Here is a tiny trained network, its code and every weight. The questions are about switching its units off for an input and a class, where a switched-off unit gives its printed mean instead of its output.

import numpy as np


def w(rows, s, z=0):
    codes = np.array(rows[::2]) - 128.0
    scale = np.full(codes.shape[1], s)
    scale[-1] = z or s
    return codes * scale


def norm(h):
    return h / np.sqrt((h * h).mean(-1, keepdims=True) + 1e-5)


def f(y):
    return np.maximum(y, 0)


def log_softmax(a):
    a = a - a.max(-1, keepdims=True)
    return a - np.log(np.exp(a).sum(-1, keepdims=True))


def net(x, mask):
    res = np.array(x, float).reshape(1, 2) / 4 @ E
    u = 0
    for l in range(4):
        y = f(norm(res) @ A[l][:, :-1].T + A[l][:, -1])
        res = res + np.where(mask[u : u + 10], y, B[l][:, -1]) @ B[l][:, :-1]
        u += 10
    return log_softmax(norm(res)[-1] @ U[:, :-1].T + U[:, -1])


A, B = {}, {}
E = w([
[49,185,144,86],'x0',
[249,172,197,64],'x1',
],0.012)
A[0] = w([
[38,67,62,207,120],'0.n1',
[149,162,247,94,89],'0.n2',
[49,103,149,104,87],'0.n3',
[59,89,122,190,77],'0.n4',
[87,88,147,98,69],'0.n5',
[172,105,97,117,136],'0.n6',
[234,140,173,143,251],'0.n7',
[141,189,220,73,141],'0.n8',
[79,139,110,171,107],'0.n9',
[157,129,71,156,151],'0.n10',
],0.011,0.0022)
B[0] = w([
[175,242,170,127,255],'0.n1',
[86,207,128,154,205],'0.n2',
[147,83,64,92,183],'0.n3',
[130,216,34,121,202],'0.n4',
[139,133,73,110,147],'0.n5',
[36,119,197,189,160],'0.n6',
[52,109,77,126,229],'0.n7',
[95,198,224,220,217],'0.n8',
[133,81,102,154,181],'0.n9',
[89,2,153,65,159],'0.n10',
],0.0064,0.0091)
A[1] = w([
[162,64,112,172,214],'1.n1',
[172,150,86,218,102],'1.n2',
[136,136,157,184,140],'1.n3',
[185,208,191,141,154],'1.n4',
[213,170,223,70,61],'1.n5',
[146,71,11,117,57],'1.n6',
[96,145,148,10,70],'1.n7',
[131,131,198,37,253],'1.n8',
[159,198,168,175,143],'1.n9',
[132,69,143,96,138],'1.n10',
],0.011,0.0016)
B[1] = w([
[155,72,173,93,183],'1.n1',
[78,154,241,188,207],'1.n2',
[104,167,164,95,183],'1.n3',
[75,128,188,163,253],'1.n4',
[11,190,137,191,207],'1.n5',
[117,113,147,121,195],'1.n6',
[204,180,177,69,162],'1.n7',
[60,30,154,210,177],'1.n8',
[133,69,129,197,247],'1.n9',
[160,53,2,45,147],'1.n10',
],0.0059,0.0062)
A[2] = w([
[120,66,73,112,91],'2.n1',
[156,101,75,22,114],'2.n2',
[183,170,190,187,250],'2.n3',
[120,77,235,191,92],'2.n4',
[155,87,138,70,189],'2.n5',
[213,194,134,150,79],'2.n6',
[120,139,54,123,144],'2.n7',
[140,42,112,53,112],'2.n8',
[126,200,57,167,217],'2.n9',
[2,131,176,91,199],'2.n10',
],0.0094,0.0017)
B[2] = w([
[214,88,238,119,145],'2.n1',
[148,231,237,253,139],'2.n2',
[24,114,143,81,211],'2.n3',
[27,203,229,135,228],'2.n4',
[211,61,22,117,142],'2.n5',
[126,52,1,118,136],'2.n6',
[226,54,65,58,163],'2.n7',
[220,48,92,135,153],'2.n8',
[193,70,117,161,220],'2.n9',
[198,73,211,156,255],'2.n10',
],0.0058,0.0081)
A[3] = w([
[106,91,146,186,204],'3.n1',
[163,116,152,99,28],'3.n2',
[93,180,126,168,177],'3.n3',
[126,134,116,3,148],'3.n4',
[158,82,149,115,142],'3.n5',
[116,158,222,107,196],'3.n6',
[125,104,62,86,209],'3.n7',
[79,92,209,145,169],'3.n8',
[65,99,102,88,252],'3.n9',
[163,46,153,90,128],'3.n10',
],0.013,0.0029)
B[3] = w([
[140,204,159,20,216],'3.n1',
[154,86,139,89,133],'3.n2',
[143,71,112,133,232],'3.n3',
[181,174,169,1,141],'3.n4',
[132,111,55,180,148],'3.n5',
[88,136,107,177,240],'3.n6',
[75,137,207,126,164],'3.n7',
[91,121,201,113,255],'3.n8',
[250,114,162,138,157],'3.n9',
[180,136,103,183,158],'3.n10',
],0.0096,0.0099)
U = w([
[233,26,145,153,145],'0',
[22,174,228,167,183],'1',
[100,181,26,197,182],'2',
[123,104,116,92,7],'3',
[112,99,114,87,43],'4',
[190,195,114,2,153],'5',
[119,100,114,91,11],'6',
[102,80,107,73,23],'7',
],0.02,0.016)

Each question gives the input, the list of numbers given to net, and the class t.
The units are the neurons (one row each of A and B). Each row of codes is followed by its name. A weight is (code - 128) times the scale printed after its matrix; where a second scale follows, it is the last column's (A, B and U).
mask holds one flag per neuron, layer by layer. A switched-off neuron (its flag False) gives its mean, the last column of its row in B, instead of its output. The means were averaged over made-up inputs and are rounded, as every weight is.
A unit's drop is (log p(t) with every unit on - log p(t) with that unit switched off) / (log p(t) with every unit on - log p(t) with every unit switched off).
most important unit: the unit with the biggest drop
top k neurons: the k neurons with the biggest drops, biggest first
top k neurons in layer l: the k neurons of layer l with the biggest drops, biggest first
drop when u is switched off: that unit's drop, to one decimal
input [0,-6], class 2: most important unit : 0.n1
input [0,-3], class 2: top 2 neurons : 0.n4; 0.n1
input [-3,-5], class 2: top 2 neurons in layer 2 : 2.n4; 2.n10
input [-7,-1], class 0: top 4 neurons : 0.n10; 0.n8; 0.n2; 1.n10
input [6,-6], class 2: top 2 neurons in layer 0 : 0.n1; 0.n4
input [8,-6], class 5: top 2 neurons : 0.n8; 0.n3
input [4,-5], class 2: top 3 neurons : 0.n1; 3.n8; 0.n4
input [5,-4], class 5: top 2 neurons in layer 1 : 1.n9; 1.n4
input [7,-7], class 2: top 3 neurons : 0.n4; 3.n8; 0.n1
input [4,-3], class 5: top 3 neurons in layer 0 : 0.n3; 0.n8; 0.n2
input [-2,-5], class 2: top 2 neurons in layer 0 : 0.n4; 0.n1
input [-1,0], class 0: top 2 neurons : 0.n8; 0.n1
input [-8,-1], class 0: top 2 neurons : 0.n10; 0.n8
input [7,-5], class 5: most important unit : 0.n8
input [0,-8], class 2: top 2 neurons : 0.n1; 3.n8
input [-5,3], class 0: top 4 neurons : 0.n1; 0.n7; 0.n8; 0.n4
input [6,-5], class 5: top 3 neurons in layer 1 : 1.n9; 1.n4; 1.n5
input [3,-8], class 2: top 2 neurons : 3.n8; 0.n1
input [1,-7], class 2: top 2 neurons : 0.n1; 3.n8
input [-8,5], class 1: most important unit : 0.n3
input [7,-6], class 5: top 4 neurons in layer 0 : 0.n3; 0.n8; 0.n6; 0.n2
input [8,-8], class 2: drop when 3.n8 is switched off : 0.9
input [-8,7], class 1: drop when 0.n5 is switched off : 0.0
input [-5,0], class 0: drop when 0.n8 is switched off : 0.1
input [5,-3], class 5: drop when 0.n8 is switched off : 0.8
